In the rows, zero is written as 128.
Facts:
{bekliku,gaklir,nadrus,rustar} λ nabis
{bezim,klofaskur,skivar,tilu,vikil,zeklir} λ stelus
{bigro,fegru} λ pluson
{bisten} λ gratan
{bofal} λ fuskom
{brazak,fladroskim,fofe,plava,plivule,risil,tubom} λ vumok
{brelo,listel,trelor,vaman} λ zaflo
{breson,ditone,droske,gresta,plikim,pluzar} λ nonu
{brutro,volas,zeklum} λ vuvesu
{dabase,foskin,klomi,muvek} λ demugrum
{dakir,dufuske,mopur} λ vogri
{dasor,distok,flogozum,mesko,riso,zastem} λ miga
{dibor} λ klirak
{dopim,fazer,plusi,soskil,trekabi,tuklam,ziful} λ brofim
{drogri} λ bonaklon
{druvo,grugru,klesa,lestu,pomi,suflosuk,vemu} λ saklam
{fako,grudetril,klabur,klaple,mibes,migok,plebak} λ tudrin
{flefus,maskofum,skilos} λ flutros
{fliflus,troklal,vubel,zaklofar} λ besil
{gamun,gitri,lefen,stedrur} λ tebar
{gregro,gulu} λ griskam
{grugril} λ kudras
{gutin,vesti} λ trubem
{kepledrul} λ stulito
{kisor,kize,klekor,litilun} λ poklos
{klapim,lutra,sazas} λ stepan
{metaben} λ vebok
{mistem,stufo} λ dronom
{nuben,tifler,trolo,vedavus} λ zagran
{pipar} λ druplosken
{plofin} λ plurom
{sibreske,tovudes} λ vapun
{sufil} λ sanok
[bekliku,besil,bigro,ditone,drogri,droske,druvo,fegru,fuskom,gaklir,gresta,grugru,kisor,klofaskur,pipar,plofin,pomi,riso,skivar,stepan,stulito,tifler,trolo,vedavus,vemu,vumok,zaflo] σ 818
[bezim,bisten,bonaklon,brazak,brutro,dasor,distok,fladroskim,flogozum,gitri,klekor,lefen,mistem,plava,plivule,plusi,sanok,stedrur,suflosuk,tilu,trekabi,tubom,tuklam,vaman,vogri,zastem,zeklir,ziful] σ 494
[bofal,dabase,demugrum,dibor,dufuske,fazer,gratan,gulu,klapim,kudras,lestu,listel,litilun,lutra,mopur,muvek,nabis,nonu,nuben,pluson,rustar,sazas,sibreske,soskil,stelus,sufil,tovudes,trelor,tudrin,vapun,vebok,zagran] σ 361
[brelo,brofim,dakir,dronom,fako,fliflus,flutros,foskin,gamun,griskam,grudetril,klabur,klaple,klesa,klirak,klomi,mibes,miga,migok,nadrus,plikim,plurom,pluzar,poklos,trili,vikil,vubel,vuvesu,zaklofar] σ 170
[breson,dopim,druplosken,flefus,fofe,gregro,grugril,gutin,kepledrul,kize,maskofum,mesko,metaben,plebak,risil,saklam,skilos,stufo,tebar,troklal,trubem,vesti,volas,zeklum] σ 954
[bezim,vebok] Ω sufil
[bezim,dufuske,fuskom] Ω plusi
[bigro,fegru,gregro] Ω mistem
[bigro,gregro,plofin] Ω ziful
[bigro,brofim,klapim,skilos] Ω pluzar
[bigro,grugril,nuben] Ω poklos
[bofal,sibreske] Ω griskam
[bofal] Ω mopur
[brazak] Ω plava
[brazak,mesko] Ω vumok
[brazak] Ω dopim
[dabase,zaflo] Ω ditone
[dabase] Ω vogri
[dabase] Ω besil
[dronom] Ω drogri
[droske,skilos] Ω nonu
[droske,fako,grudetril,klabur] Ω saklam
[droske,troklal] Ω fofe
[droske,plofin,skilos] Ω pluson
[droske] Ω vuvesu
[droske] Ω riso
[fako] Ω vemu
[flefus,kisor] Ω tebar
[fuskom,nabis,sanok,skilos] Ω tuklam
[gaklir] Ω trili
[gaklir,soskil] Ω tubom
[gregro] Ω miga
[gregro] Ω rustar
[grudetril] Ω vesti
[grugril] Ω flogozum
[grugril,plofin] Ω trekabi
[grugril] Ω breson
[kisor,vebok] Ω klirak
[kisor] Ω suflosuk
[klapim] Ω lestu
[klapim,nabis,vedavus] Ω gitri
[klekor,mesko] Ω litilun
[klekor] Ω gutin
[nabis,pomi] Ω dibor
[plofin,tudrin] Ω tovudes
[plofin,vebok] Ω pipar
[plurom] Ω mibes
[plurom] Ω gresta
[risil] Ω gamun
[sanok] Ω flutros
[sibreske] Ω tifler
[sibreske] Ω bekliku
[soskil] Ω skivar
[stedrur] Ω muvek
[stedrur] Ω kudras
[troklal] Ω fladroskim
[troklal] Ω foskin
[troklal] Ω plebak
[tudrin] Ω plivule
[tudrin] Ω volas
[vedavus] Ω nadrus
[vedavus] Ω gratan
[zaflo] Ω vaman
[zaflo] Ω zagran
τ (each to the one after it):
brelo > listel > trelor > vaman
dopim > trekabi > soskil > ziful > plusi > tuklam > fazer
fegru > bigro
gitri > stedrur > lefen > gamun
gregro > gulu
grugru > suflosuk > druvo > klesa > vemu > lestu > pomi
gutin > vesti
kize > klekor > kisor > litilun
klapim > sazas > lutra
klaple > grudetril > mibes > fako > migok > plebak > klabur
klofaskur > bezim > zeklir > vikil > skivar > tilu
maskofum > flefus > skilos
mistem > stufo
mopur > dufuske > dakir
muvek > klomi > dabase > foskin
nuben > trolo > vedavus > tifler
plivule > brazak > fofe > tubom > plava > fladroskim > risil
pluzar > gresta > plikim > ditone > breson > droske
riso > zastem > flogozum > mesko > dasor > distok
rustar > gaklir > bekliku > nadrus
sibreske > tovudes
vubel > fliflus > zaklofar > troklal
zeklum > volas > brutro

Known rows:
riso: [106 108 138 109 158 155 149 142  85 124 121 141 135 144  92  97 162 118
  76 109 115 120 147  99 137  99  96 108]
pluson: [102 127 107 127 116 162 118 118 124 152  99 111 136  94 130  59 103 116
  96 109 131 106 127 114 144 160 101  66]
plofin: [123  80 162 118 139 137 137 149 136 118 125 118 148 112 114 136 102 159
 136 122  95 153 120  89 138 116  99 112]
sazas: [133 164 129 124 149  99 106 108 116 141 108 125  99  89 131  94 119 134
  69 153 137 154 109 102 142 140 101 105]
stepan: [127 135 122 126 135 133 124 160 130 119 129 137 124 116 112 144 114 122
 133 127 132 127 111  87 135 134 124 147]
plusi: [110  91  69 143  46 128 169 151 144 134 129 127 146 117 109 108  74 140
 139 121 120 155 112 127 128 166 121  99]
tuklam: [110  74  75 155  26 147 188 150 144 125 113 146 136 106 103 104  76 118
 128 100 106 168 110 140 114 174 139  98]
nonu: [107 124 102 121 122 146 117 119 118 156  95 110 134  98 127  64 111 118
  94 105 121 108 122 116 142 152 101  70]
breson: [136 107  83 140  73 185 168 119 169 135 140 123 151  81 140 135  99 145
 165  99 119 112 100 131 119 125 149  96]
vikil: [155 123  77 102 104 141 149 159 147 123 145 127 150 115 125 186 133 151
 185 113 116  91  93  91 131 108 140 133]
flogozum: [113 130 113 106 105 132 134 142 123 125 132 108 129 117 127 108  98 158
 134 157 126 124 117  82 152 158  81  88]
vogri: [129 141 120 122 125 113 122 145 133 139 137 144 114 125 106 115 103 100
 123 151 153 110 104  95 150 158 115 139]
listel: [139 161 126 123 151  97 109 107 117 143 113 129  97  92 129  98 120 135
  72 154 136 151 110  96 140 143  96 101]
rustar: [106 134 133 135 172 143 135  99 118 155 135 131 131 110 114  56  99 131
  55 157 142 144 156 114 143 111  90  88]
druvo: [151 136  91 106 120 132 124 131 101 113 116 128 128 123 103 180 116 150
 141 171 115 113 105  71 151 130  85 129]
grudetril: [140 104 166  91 146 135 139 162 100 115 108 116 104  96 132 155 204 148
 112  86 114 116 100  76 119  82  98 120]
trolo: [131 151 148 110 144 116 130 148 104 104 122 126 105 121 113 147 138 140
 104 142 130 146 111  82 145 130  99 132]

Rows:
No name comes twice in this set of rows, the named rows included.
[171  48 113 141  37 192 170 175 162 128 100 176 119  81 120 147 156 127
 154  43  90 140  78 109  76 107 164 131]  klabur
[166 154  42 119  84 163 128 171 149 133 128 179 130 128 128 104  68 144
 130 124  93 179 116  96 114 160 175 117]  plava
[126 144 137 112 150 107 123 142 105 121 120 137  90 119 117 116 124 138
  81 157 134 159 114  87 142 143  94 123]  zastem
[136 122 123 129 184 152 139 121  86 120 129 157 125 137  80 141 124 123
  81 162 133 125 142  88 144  90  88 157]  grugru
[134 162 134 116 165 127 134 113 118 125 118 110 105  80 144 151 150 138
  99 123 135 124  99 111 142 104 118 115]  stufo
[128 124 143 111 171 144 154 153 119 118 161 162 123 117 116 136 186 136
  94 117 161 112 128  86 104  51 112 153]  klaple
[126 183  83 112 138 169 122 180 116 100 125 144 122 130 130 132  96 136
 107 126 113 148 133  80 138 131 151 131]  vumok
[164 107  70 133  67 128 136 153 155 146 126 167 134 114 105 121  82 129
 147 135 109 160  99  99 117 154 138 120]  dasor
[ 92  88 142 119 146 137 164 162 124 109 126  90 150 106 124 176 133 144
 152  85 114 121 111 109 143 103 125 122]  brofim
[157  81  73 170  46 193 146  98 148 157  95 155 128  74 109 103  49 123
 115 133  97 139 105 128 122 169 127  93]  lestu
[152 170 135 105 184 118 107 161 106 117 115 145 100 120 135 123  98 166
  82 142  91 206 122  75 132 133 134 118]  brazak
[133 131 118 121 137 124 116 158 134 138 122 143 119 116 107 116  91 120
 115 141 135 138 110  90 139 150 110 130]  bonaklon
[130 114  84 102  91 164 160 154 140 121 149 107 155 114 131 174 131 152
 181 108 119  84 100  98 138 112 126 115]  nadrus
[162 120  76 131  58 142 149 160 152 126 139 166 135 120 104 140  99 125
 161 126 119 135  94 102 119 142 142 140]  skivar
[156  76  91  90  90 142 130 174 144 141 120 128 158 105 126 157 174 151
 181  79  99  91  85  76 109  90 123 105]  fako

Now the same nodes, written a new way:
Known rows:
klaple: [118 188 150  99  99 118  93 155 137 158 145 104  73 125  88 104 112 198
 210 160 160  83 157 120 110 152 137 108 120 152 177  95]
dasor: [104 120 120 119 144 107 125 128 117 136 142 130 156 150 106 167 146 149
  76 132 133 150 121 148 145 136 128 124 130 122 121 144]
troklal: [107 123 122 136 160 137 122 116 122 124 144 128 164 154 148 119 127  86
  53  68  79 132 131 182 114 134 119  96 126 118 132  76]
zeklir: [104 124 136 107 134 130 112 143 115 133 134 128 133 146  92 146 136 181
 145 152 152 129 127 117 132 138 137 132 124 137 135 143]
klofaskur: [131 126 158  84 125 170 115 154 124 100 143 118 120 135 107 110 105 194
 194 188 172 100 132  88 121 127 161 164 121 156 164 103]
tilu: [ 96 111 113 128 149  92 126 123 114 140 147 124 163 159 113 185 152 117
  49 123 126 158 125 159 150 124 130 128 132 116 120 152]
vubel: [117 160 141 108  92 141  96 146 140 165 125 117  94 124  91  63 111 174
 223 164 154  88 156 119 103 160 130 110 136 151 164  85]
bigro: [114  79 126 128 160 170 145 137 116 115 137 112 183 144 169 149 149  85
  49 107  86 138 135 180 129 101 138 163 121 118  99 139]
stedrur: [109 107 139 115 145 147 105 142 119 135 145 109 128 144  96 135 141 178
 167 148 148 130 128 116 132 133 135 117 122 141 136 134]
maskofum: [123 143 150  95 107 150 109 150 133 136 133 121 102 129  97  79 111 183
 206 172 161  87 144 108 115 150 141 131 129 152 158  94]
volas: [113 142 127 107 110 133 126 139 124 137 134 145 120 131 124 109 123 134
 131 142 134 108 139 145 117 144 132 153 136 137 132 113]
ditone: [124 120 137  81 124 114 136 135 121  92 147 125 158 153 118 158 119 139
  91 168 153 126 125 126 142 121 154 162 131 134 144 123]
klirak: [104 134 108 118  82 115 120 140 137 162 130 133 103 111 124  78 127 129
 164 133 123 100 157 146 119 151 128 121 146 127 130 122]
grugril: [110  95 132 124 137 167 117 145 131 153 127 109 114 128 147  86 132 136
 156 117 105 100 149 157  97 122 131 125 123 131 119 110]
lefen: [ 97 116 122 121 142 114 114 132 116 137 139 134 150 147  99 169 142 149
 104 142 138 140 123 137 143 133 133 129 128 128 126 150]
vesti: [106 166 117 129 138  99 127 114 121 113 139 147 158 146 137 125 107  91
  49  88 100 138 124 173 126 148 126 121 128 123 132  95]
plava: [ 94 137 113 111 123 119 138 128 115 148 156 156 150 157  89 161 144 148
  91 146 167 138 116 128 125 128 138 113 140 127 114 143]

Rows:
No name comes twice in this set of rows, the named rows included.
[110 144 134 106 110 161 120 165 118 129 116 165 102 116  83 134 128 208
 212 175 170 102 128  90 125 155 146 173 127 159 129 154]  mistem
[124 122 128  94 124 144 139 145 122 100 127 143 134 125 144 135 118 143
 123 146 138 114 130 127 121 121 157 184 127 140 120 139]  pipar
[120 119 151 118 128 205 111 162 132 152 121 113  94 113 118  62 129 177
 228 144 134  77 147 121  99 130 133 141 125 153 133 100]  gregro
[103 157 120 109 109 114 137 136 116 142 147 163 148 147  81 153 141 156
 117 153 179 133 113 111 126 134 143 116 140 129 127 147]  tubom
[ 97 168 115 130 143 130 144 120 114 122 143 176 177 150  98 155 122 126
  65  98 132 146 103 132 123 134 133 101 132 131 117 132]  fladroskim
[121 162 151 115 102 153 134 169 125 110 109 163 136 108  78 161 129 198
 203 156 155 116 128  65 148 162 149 144 121 154 161 163]  gitri
[112 112 138 166 120 214 112 173 123 147 132 126 122 105  87 118 117 159
 245 127 125 119 153  86 108 120 147 148 103 160 146 131]  klapim
[112 188 135  92  96  90  99 143 138 162 154 118  93 136  99 117 108 167
 151 157 154  94 151 147 120 148 132 108 122 137 164 103]  mibes
[104 123 106 148  99 126 119 141 117 150 136 149 125 116  99 143 111 127
 166 132 129 134 144 128 112 118 149 154 115 137 122 158]  sufil
[103 120 102 156 123 113 114 129 111 155 161 117 138 140  93 144 118 108
 131 126 136 148 138 142 124 115 141 141 116 129 125 134]  trelor
[114  72 110 166 129 190 123 150 122 143 139 113 143 107 109 139 129 107
 179 106  81 149 152 114 128 114 141 115 111 137 135 151]  nabis
[135 157 148 102 148 139 106 114 122  90 133 141 177 142 129 125  99 114
  72 107 133 135 135 127 130 142 145 162 114 144 139  88]  vemu

Now the same nodes, written a new way:
Known rows:
gutin: [143 133 161 154 115 122  99 115 107 154 141 125 114 133 129 121  83 122
 150 150 104 127 142 134 113 165 109 130 167 113 174 103 138 116  87 109
 164 133 163]
ziful: [120 120 118 108 141 137 158 144 150  89 113 135 155 149 145 121 163 120
 127 110 118 137 135 141 123 143 125 102 127 113 110 126 142 131 157 121
  96 125 131]
gregro: [128 147 187 145 135 120 152 126  88 189 149 130  98 143 107 146 116 144
 138 160 114  90 147 174 123 167 112 132 141  98 160 102 154 135 107 111
 182 113 159]
kize: [143 135 159 153 115 122  97 116 107 154 140 128 115 135 126 122  85 118
 149 153 103 125 143 131 114 167 108 129 168 115 174 105 135 118  86 108
 165 134 161]
suflosuk: [122 131 138 142 116 129 139 115 112 118 141 121 137 141 148 121 105 127
 145 119 101 118 145 124 117 160 108 122 150 104 146 104 121 135 102 118
 130 126 154]
fliflus: [138 106 152 136 114 118 116 137 126 146 148 124 123 139 135 116 103 121
 150 146 102 148 156 125 122 139 106 115 169 121 151 143 149 126 108 111
 146 131 160]
sanok: [ 86 141 146 115 125 123 155 108 123 146 141 144 130 139 108 115 153 141
 111 111 137  71 160 100 124 133  80 101 105 135 119 134 125 146 141 134
 139 162 121]
druplosken: [134 121 141 128 135 104 116 129 146 118 120 128 140 130 121 117 109 127
 130 123 123 150 145 123 129 133 113 111 131 144 135 123 137 108 135 130
 144 154 147]
nonu: [126 133 121 133 127 147 107 120 144 110 116 141 115 140 133 142 108 128
 117 120 129 128 116 105 128 128 133 138 104 153 121 115  77 118 120 136
 128 127 111]
stelus: [130 130 125 135 130 148 115 115 143 106 116 136 116 135 140 143 105 135
 119 115 129 133 113 112 125 124 137 140 105 149 125 115  87 113 120 140
 124 124 114]
tovudes: [137 140 130 147 121 161 109 112 116 125 126 134 102 135 147 147 104 128
 133 133 117 119 109 122 118 143 143 151 131 124 144 106  96 125  93 124
 130 104 123]
klaple: [145 106 170 147 105 125  95 125 113 165 155 127 117 144 136 129  76 124
 150 160  97 137 164 130 117 156  89 132 177 119 172 136 147 128  84 105
 156 129 163]
klapim: [109 164 159 147 124 162 121 112  95 187 144 158  69 162 108 165 130 130
 125 161 122  62 123 125 123 169 112 151 112 120 144 105  86 152  84 111
 174  97 113]
fuskom: [108 155 116 120 121 115  99  79 125 172 137 139  98 102  90 122 151 139
 120 118 174  70  93  88 136  99 109 143  81 148 127 153 120 131 114 155
 145 145  86]
klirak: [136  95 154 123 126 106 133 135 149 126 139 120 136 132 133 113 102 139
 138 122 115 161 157 125 128 113 106 105 141 141 135 151 149 112 136 131
 137 148 156]
lefen: [118 126 126 127 124 136 139 127 127 102 129 130 148 136 147 119 131 119
 130 119 114 129 145 124 118 148 115 114 143 112 130 119 129 132 131 121
 111 135 139]
troklal: [116 133 121 113 142 107 165 150 119 141 117 118 142 109 105 118 172 140
 110 124 145 113 146 146 136 106 146 109 129 128 109 135 173 142 166 130
 127 144 126]

Rows:
No name comes twice in this set of rows, the named rows included.
[143 142  92 135 127 114  97 117 133 124 123 121 121 117 126 138 120 111
 147 130 140 141  82 130 142 128 147 162 111 126 125 124 106 124 105 137
 125 100 114]  druvo
[ 92 119  63  82 139 131 150 146 178  70  91 144 174 130 128  93 229 104
 108  84 142 139 137  77 132 106 118  77 118 143  75 166 154 143 185 130
  70 157  99]  tuklam
[124 156 111 123 131 124 117 117 114 166 132 135 105 117 100 145 156 126
 125 144 160  91  89 143 142 121 141 157  94 124 118 134 119 142 125 136
 137 107  93]  vedavus
[132 130 129 133 128 115 119 141 122 119 126 128 139 114 126 114 132 111
 132 140 122 155 141 123 127 134 134 114 153 126 134 126 141 119 139 121
 138 145 144]  fofe
[154 148 134 154 110 134  65  96 109 157 145 130  95 128 127 143  76 110
 156 161 129 116  83 138 124 159 129 174 128 113 166 107  92 116  70 124
 152 101 124]  klofaskur
[135  96 153 122 130 106 129 142 152 126 137 126 136 142 129 117 106 133
 138 127 112 165 158 125 131 122 101 105 138 143 131 150 144 114 137 127
 141 144 154]  miga
[120 116  40  84 158 147 160 165 186  47  65 129 162 114 143 124 222 123
  95  80 159 169  96 111 141  68 192 109  93 158  53 156 138 129 199 147
  48 119  78]  fazer
[117 143 142 129 135 146 158 105 115 141 129 125 101 117 126 144 125 171
 106 108 149  84 117 132 125  98 147 140  91 138 123 118 115 128 131 152
 128 125 108]  vebok
[125 140 161 137 130 116 154 123  91 172 141 114 116 116 112 124 125 152
 128 139 129  90 145 157 121 130 130 125 144 109 150 115 169 135 123 122
 155 134 148]  flefus
[126 132 116 139 126 162 113 118 133 117 117 141 120 135 129 137 130 128
 114 117 124 132 102  94 126 128 126 141 117 140 123 122  91 126 109 128
 127 121 106]  dibor
[122 138 142 127 137 151 140 112 118 146 121 133 114 126 124 168 121 164
  91 123 150  91 131 142 131 111 131 160  91 146 122 119 118 135 130 146
 121 125 100]  tudrin

The same nodes again, as new rows of numbers:
Known rows:
fako: [112 160 150 124 124 115 123 138 115 146 160 146 112 133 147 121 130  96
 100 161 129 145 153 149 111 133 168 131  74]
tudrin: [139 124 114 137 118 113 128 142 118 124 128 130 113 136 112 127 126 115
 127 110 103 122 147 125 117 129  88 141  62]
klabur: [ 52 122 160 127 136 114 138 140 131 162 171 136 101 123 143 113 122  48
 126 148 142 129 177 148 107  57 190 134  63]
migok: [105 119 149 133 121 123 125 163 134 138 139 139 125 133 143 126 124  93
 129 105 123 121 138 134 132 103 113 114 135]
stelus: [146 133 122 129 129 120 128 130 123 126 116 124 121 129 103 128 127 118
 139  98 103 122 135 123 122 135 112 136  72]
lutra: [ 82  84 137 129 141 122 142 144 143 144 122 114 116 118 103 123 119  63
 167  90 121 120 148 124 125  54 120 139  64]
vedavus: [121  80 132 131 139 132 143 118 130 122 135 131 121 112 126 122 125 127
 124 151 159 125 150 115 140 111 114 137 158]
bonaklon: [133 140 125 129 129 128 114 120 130 123 132 131 126 131 131 128 125 124
 138 113 134 113 125 124 126 137 142 120 161]
dibor: [154 114 138 122 132 123 134 133 112 135 114 131 125 127 105 125 129 113
 132 106 119 135 136 116 128 139  89 147  75]
tebar: [128 138 119 137 127 128 132 110 134 129 136 121 133 139 127 130 124 147
 141 123 126 116 109 129 104 124 129 124 147]
dakir: [ 60  96 152 127 137 132 132 145 148 151 134 124 125 122 139 118 120  71
 159  89 131 109 149 130 137  54 156 114 131]
droske: [ 69  81 138 128 150 126 150 111 145 137 154 122 105 104 124 118 121  81
 135 171 165 131 171 131 123  62 173 140 110]
vumok: [114 131 118 135 132 125 132 113 138 113 126 115 115 111 119 123 123 156
 137 150 135 133 124 122 136 151 126 112 178]
dopim: [190 155 135 115 123 129 121 109 119 115 120 134 148 142 141 147 137 198
  97 150 128 120  66 138 111 191 121 133 128]
vikil: [107 131 146 124 129 132 122 143 132 140 128 133 132 128 140 125 128 110
 132 105 121 124 130 133 137 114 144 114 136]
vapun: [145 134 122 129 129 120 124 126 123 126 117 125 119 130 102 126 127 117
 142  97 103 119 137 122 121 137 112 137  71]
fegru: [165 149  85 137 109 134 124 121 131  85 121 134 127 132 150 135 142 201
  82 188 112 140 122 135 137 180 125 136 168]

Rows:
No name comes twice in this set of rows, the named rows included.
[129 142 138 125 127 130 113 126 121 136 129 137 130 132 137 120 127 125
 133  90 122 107 139 124 133 141 138 113 140]  flutros
[113 115 127 115 127 135 115 128 139 115 122 130 132 129 156 136 132 132
 121 133 138  97 105 138 133 108 159 133 140]  ziful
[145 128 113 130 127 130 128 118 129 109 132 129 127 118 129 134 130 159
 106 168 138 141 130 128 139 154 126 124 146]  gaklir
[148 123 123 108 126 122 119 125 116 122 110 127 130 129 126 136 135 141
 109 125 112 114 116 135 131 143 129 147  30]  soskil
[103 143 115 134 118 135 113 133 137 123 125 133 124 139 152 120 132 130
 131 101 100 102 137 134 129 116 156 121 154]  poklos
[178 155 137 124 114 138 117 134 105 116 114 156 134 144 158 120 147 171
  86 139 111 130 119 125 136 194 113 145 179]  pluzar
[ 96 101 108 132 130 129 137 122 144 120 137 117 124 113 129 131 123 129
 127 157 144 132 146 130 141  99 138 118 130]  kisor
[110 109 101 136 126 132 134 120 140 108 132 124 121 120 139 128 130 148
 113 167 136 129 143 130 137 115 137 132 149]  plofin
[129 147 142 124 124 132 119 141 125 134 125 136 135 131 142 128 132 129
 120 113 118 130 122 134 136 144 139 115 139]  plikim
[119 101 128 133 138 130 139 127 148 116 133 122 122 112 120 134 123 124
 135 142 144 129 135 125 138 110 127 118 152]  bekliku

